+0.04	-0.10	+4.14
+6.51	-0.12	-0.67
-5.96	-0.30	-2.44
-6.45	-0.35	+1.77
+1.72	-0.21	+4.45
-2.90	-0.15	-4.82
+4.67	-0.41	+3.31
+2.28	-0.04	-4.85
-5.99	-0.17	+2.53
+3.66	-0.06	-4.19
-5.89	-0.22	+2.55
:
+0.04	+6.51	-5.96	-6.45	+1.72	-2.90	+4.67	+2.28	-5.99	+3.66	-5.89
-0.10	-0.12	-0.30	-0.35	-0.21	-0.15	-0.41	-0.04	-0.17	-0.06	-0.22
+4.14	-0.67	-2.44	+1.77	+4.45	-4.82	+3.31	-4.85	+2.53	-4.19	+2.55

+1.97	-1.24	-1.03	-0.17	+1.08	-3.71	-0.42	-0.23	-2.54	-7.18	-2.18	-3.14
-0.24	+1.26	+0.72	+2.69	+1.90	-7.81	+0.08	+0.93	-2.47	-1.61	+1.04	-2.52
+2.60	-0.42	-2.62	-5.68	+2.11	-1.05	+5.31	-3.46	+0.38	+0.79	-2.33	-0.21
+3.11	-0.94	-3.08	-6.48	+2.02	-0.49	+5.51	-3.96	+0.54	-0.12	-2.97	-0.41
+1.77	-0.57	-1.40	-2.81	+0.48	+0.09	+1.99	-0.59	-4.28	-5.33	-1.85	-1.07
-4.94	-1.39	-2.51	-2.81	-3.27	-0.28	+0.53	+1.53	+0.45	+0.46	+1.25	-4.89
+0.07	+0.02	+0.02	+0.08	-0.01	+0.00	-0.06	+0.00	+0.01	-0.07	+0.04	+0.01
-2.88	-0.16	-6.04	+4.24	+2.11	+1.89	+1.06	-1.84	-0.91	+0.37	-0.22	-1.59
:
+1.97	-0.24	+2.60	+3.11	+1.77	-4.94	+0.07	-2.88
-1.24	+1.26	-0.42	-0.94	-0.57	-1.39	+0.02	-0.16
-1.03	+0.72	-2.62	-3.08	-1.40	-2.51	+0.02	-6.04
-0.17	+2.69	-5.68	-6.48	-2.81	-2.81	+0.08	+4.24
+1.08	+1.90	+2.11	+2.02	+0.48	-3.27	-0.01	+2.11
-3.71	-7.81	-1.05	-0.49	+0.09	-0.28	+0.00	+1.89
-0.42	+0.08	+5.31	+5.51	+1.99	+0.53	-0.06	+1.06
-0.23	+0.93	-3.46	-3.96	-0.59	+1.53	+0.00	-1.84
-2.54	-2.47	+0.38	+0.54	-4.28	+0.45	+0.01	-0.91
-7.18	-1.61	+0.79	-0.12	-5.33	+0.46	-0.07	+0.37
-2.18	+1.04	-2.33	-2.97	-1.85	+1.25	+0.04	-0.22
-3.14	-2.52	-0.21	-0.41	-1.07	-4.89	+0.01	-1.59

-0.04	+0.00	+0.25
-0.02	-0.15	+0.29
-0.03	+0.07	+0.21
-3.06	-8.06	+1.01
-0.11	+0.23	+0.44
-1.37	+4.51	+5.76
+7.14	+1.56	+6.16
:
-0.04	-0.02	-0.03	-3.06	-0.11	-1.37	+7.14
+0.00	-0.15	+0.07	-8.06	+0.23	+4.51	+1.56
+0.25	+0.29	+0.21	+1.01	+0.44	+5.76	+6.16

+0.27	-1.09	-0.70	-1.82	+0.56	+1.82	+2.89	-0.89
+2.66	-0.24	-3.05	+2.19	-1.33	-1.73	-0.68	+3.99
+1.03	+1.13	-1.71	-2.60	+2.08	+0.26	-4.85	-1.34
+2.52	-0.22	+0.19	+4.75	-0.88	+1.13	+0.31	-0.53
-0.33	+0.78	-1.17	+2.70	-2.78	-1.65	-1.25	+1.76
+0.36	+1.26	-0.48	+0.23	+1.34	+0.56	-0.44	+0.00
+0.23	+1.98	+0.25	-3.02	+4.25	-7.09	+1.42	+2.68
-0.85	+0.22	+0.16	+1.26	+1.71	-0.18	+4.96	-0.13
+0.73	+0.56	-0.40	-0.95	+1.86	-2.91	-1.16	+0.04
:
+0.27	+2.66	+1.03	+2.52	-0.33	+0.36	+0.23	-0.85	+0.73
-1.09	-0.24	+1.13	-0.22	+0.78	+1.26	+1.98	+0.22	+0.56
-0.70	-3.05	-1.71	+0.19	-1.17	-0.48	+0.25	+0.16	-0.40
-1.82	+2.19	-2.60	+4.75	+2.70	+0.23	-3.02	+1.26	-0.95
+0.56	-1.33	+2.08	-0.88	-2.78	+1.34	+4.25	+1.71	+1.86
+1.82	-1.73	+0.26	+1.13	-1.65	+0.56	-7.09	-0.18	-2.91
+2.89	-0.68	-4.85	+0.31	-1.25	-0.44	+1.42	+4.96	-1.16
-0.89	+3.99	-1.34	-0.53	+1.76	+0.00	+2.68	-0.13	+0.04

+2.56	-2.76	-0.41	-3.64	+3.73	+0.16	-4.15
+4.25	-3.45	-1.68	-4.27	+3.69	+0.20	-4.80
-5.04	+4.55	+1.09	+4.31	-4.31	+0.27	+6.56
-5.22	+4.20	+1.68	+4.01	-4.45	+0.00	+5.86
-3.35	+2.42	+1.93	+4.67	-3.51	-0.43	+4.74
-4.50	+4.26	+0.19	+3.44	-4.17	-0.13	+5.08
+3.77	-3.63	-0.69	-3.79	+3.92	+0.04	-4.76
+2.57	-2.31	+0.26	-2.69	+3.66	+1.17	-2.91
+1.94	-1.54	+0.06	-2.80	+3.19	+0.93	-3.05
-2.69	+3.06	+0.23	+2.69	-3.80	+0.47	+3.89
:
+2.56	+4.25	-5.04	-5.22	-3.35	-4.50	+3.77	+2.57	+1.94	-2.69
-2.76	-3.45	+4.55	+4.20	+2.42	+4.26	-3.63	-2.31	-1.54	+3.06
-0.41	-1.68	+1.09	+1.68	+1.93	+0.19	-0.69	+0.26	+0.06	+0.23
-3.64	-4.27	+4.31	+4.01	+4.67	+3.44	-3.79	-2.69	-2.80	+2.69
+3.73	+3.69	-4.31	-4.45	-3.51	-4.17	+3.92	+3.66	+3.19	-3.80
+0.16	+0.20	+0.27	+0.00	-0.43	-0.13	+0.04	+1.17	+0.93	+0.47
-4.15	-4.80	+6.56	+5.86	+4.74	+5.08	-4.76	-2.91	-3.05	+3.89

+4.74	+4.80	-5.75	+0.25	-2.79	-0.11	+4.29	-0.86	-0.05	-0.93	-5.45	-3.28	-0.76	-5.38	-6.19
-0.28	+2.27	+3.15	+3.48	-5.90	+5.76	+5.93	+3.45	+4.52	-6.44	-2.59	+5.79	-5.70	+1.93	+2.02
-5.86	+0.66	+6.20	+2.98	+6.42	+5.12	-5.47	+1.60	-0.16	+1.72	-4.00	+4.95	-3.54	-5.46	-1.41
+2.99	-4.48	-5.93	+0.38	+4.58	+2.66	-4.07	+2.87	-6.42	-6.42	+2.71	-6.16	-5.18	+0.95	+0.21
+4.40	+2.03	+3.17	-1.55	-6.28	-3.15	-0.10	+2.24	+3.19	+1.57	+3.83	-1.36	+0.39	+1.13	-4.55
-4.49	+4.22	-1.50	+5.90	+5.42	-5.42	+5.09	-4.88	+5.40	+5.63	+4.99	+2.21	+0.77	-4.14	-2.33
:
+4.74	-0.28	-5.86	+2.99	+4.40	-4.49
+4.80	+2.27	+0.66	-4.48	+2.03	+4.22
-5.75	+3.15	+6.20	-5.93	+3.17	-1.50
+0.25	+3.48	+2.98	+0.38	-1.55	+5.90
-2.79	-5.90	+6.42	+4.58	-6.28	+5.42
-0.11	+5.76	+5.12	+2.66	-3.15	-5.42
+4.29	+5.93	-5.47	-4.07	-0.10	+5.09
-0.86	+3.45	+1.60	+2.87	+2.24	-4.88
-0.05	+4.52	-0.16	-6.42	+3.19	+5.40
-0.93	-6.44	+1.72	-6.42	+1.57	+5.63
-5.45	-2.59	-4.00	+2.71	+3.83	+4.99
-3.28	+5.79	+4.95	-6.16	-1.36	+2.21
-0.76	-5.70	-3.54	-5.18	+0.39	+0.77
-5.38	+1.93	-5.46	+0.95	+1.13	-4.14
-6.19	+2.02	-1.41	+0.21	-4.55	-2.33
